Below are the code and all the weights of a small trained network. Each question names an input and a class and asks about switching units off, where a switched-off unit gives its printed mean instead of its output.

import numpy as np


def w(rows, s, z=0):
    codes = np.array(rows[::2]) - 128.0
    scale = np.full(codes.shape[1], s)
    scale[-1] = z or s
    return codes * scale


def f(y):
    return np.maximum(y, 0)


def log_softmax(a):
    a = a - a.max(-1, keepdims=True)
    return a - np.log(np.exp(a).sum(-1, keepdims=True))


def net(x, mask):
    res = np.array(x, float).reshape(1, 3) / 4 @ E
    y = f(res @ A[0][:, :-1].T + A[0][:, -1])
    res = res + np.where(mask, y, B[0][:, -1]) @ B[0][:, :-1]
    return log_softmax(res[-1] @ U[:, :-1].T + U[:, -1])


A, B = {}, {}
E = w([
[46,173,39,1,31,83,94],'x0',
[62,152,196,39,241,74,167],'x1',
[232,29,122,47,171,203,9],'x2',
],0.0086)
A[0] = w([
[160,81,124,35,118,206,103,143],'N0',
[233,52,149,247,128,193,176,134],'N1',
[80,185,41,43,1,83,3,112],'N2',
[87,202,100,225,44,164,150,104],'N3',
[175,134,23,156,139,232,60,112],'N4',
[98,58,75,94,139,166,177,252],'N5',
[212,128,84,96,167,118,57,85],'N6',
],0.0094,0.013)
B[0] = w([
[70,129,110,157,191,107,147,208],'N0',
[129,104,73,151,131,80,170,223],'N1',
[198,110,104,151,143,91,163,248],'N2',
[68,175,124,68,153,111,120,191],'N3',
[92,183,110,72,168,167,148,193],'N4',
[81,120,6,148,85,155,116,231],'N5',
[146,199,144,107,185,91,137,172],'N6',
],0.016)
U = w([
[212,68,123,158,135,41,218,89],'0',
[64,122,96,78,125,138,145,247],'1',
[53,223,135,93,182,84,101,2],'2',
[77,70,58,197,52,169,20,174],'3',
[142,90,254,118,99,236,93,76],'4',
[130,25,223,65,86,148,109,65],'5',
[193,111,210,149,70,147,62,68],'6',
],0.0097,0.0062)

Each question gives the input, the list of numbers given to net, and the class t.
The units are the neurons (one row each of A and B). Each row of codes is followed by its name. A weight is (code - 128) times the scale printed after its matrix; where a second scale follows, it is the last column's (A, B and U).
mask holds one flag per neuron, in row order. A switched-off neuron (its flag False) gives its mean, the last column of its row in B, instead of its output. The means were averaged over made-up inputs and are rounded, as every weight is.
A unit's drop is (log p(t) with every unit on - log p(t) with that unit switched off) / (log p(t) with every unit on - log p(t) with every unit switched off).
The circuit of an input: a set's keep is (log p(t) with only the set's units on - log p(t) with every unit switched off) / (log p(t) with every unit on - log p(t) with every unit switched off). Starting from all 7 units, units are removed one at a time, each time the one whose removal leaves the highest keep (on an exact tie, the one counted first), for as long as the keep stays at least 0.8.
circuit, biggest first: the units of the circuit, biggest drop first
most important unit: the unit with the biggest drop
k most important neurons: the k neurons with the biggest drops, biggest first
drop of u: that unit's drop, to one decimal
input [-4,7,8], class 2: 3 most important neurons => N6, N2, N0
input [-4,-7,0], class 1: most important unit => N2
input [-7,-8,-7], class 1: 2 most important neurons => N3, N2
input [-3,-2,-3], class 3: circuit, biggest first => N2, N4
input [4,0,-1], class 0: 3 most important neurons => N2, N4, N3
input [-5,-8,-4], class 1: 2 most important neurons => N3, N2
input [2,7,-6], class 1: circuit, biggest first => N6, N0
input [2,8,-1], class 1: circuit, biggest first => N6, N3
input [0,-3,2], class 3: 3 most important neurons => N3, N2, N6
input [-1,0,0], class 3: circuit, biggest first => N2, N4, N3
input [1,-3,0], class 3: 3 most important neurons => N6, N0, N3
input [-2,-4,-7], class 2: 2 most important neurons => N3, N5
input [2,0,3], class 3: circuit, biggest first => N3, N5
input [7,5,-1], class 0: circuit, biggest first => N2
input [-6,-7,6], class 1: 3 most important neurons => N4, N2, N1
input [-3,0,3], class 3: 2 most important neurons => N2, N3
input [-5,-2,6], class 2: 2 most important neurons => N2, N4
input [-2,2,3], class 3: 3 most important neurons => N2, N3, N4
input [0,-7,-8], class 2: 2 most important neurons => N3, N5
input [6,-4,6], class 0: 2 most important neurons => N2, N3
input [6,-5,7], class 2: most important unit => N4
input [0,-1,-1], class 3: circuit, biggest first => N4, N2, N6
input [4,8,-3], class 1: circuit, biggest first => N6, N3
input [5,-5,2], class 0: drop of N3 => 0.1
input [-3,0,-1], class 3: drop of N6 => 0.2
input [-1,-1,0], class 3: drop of N4 => 0.1
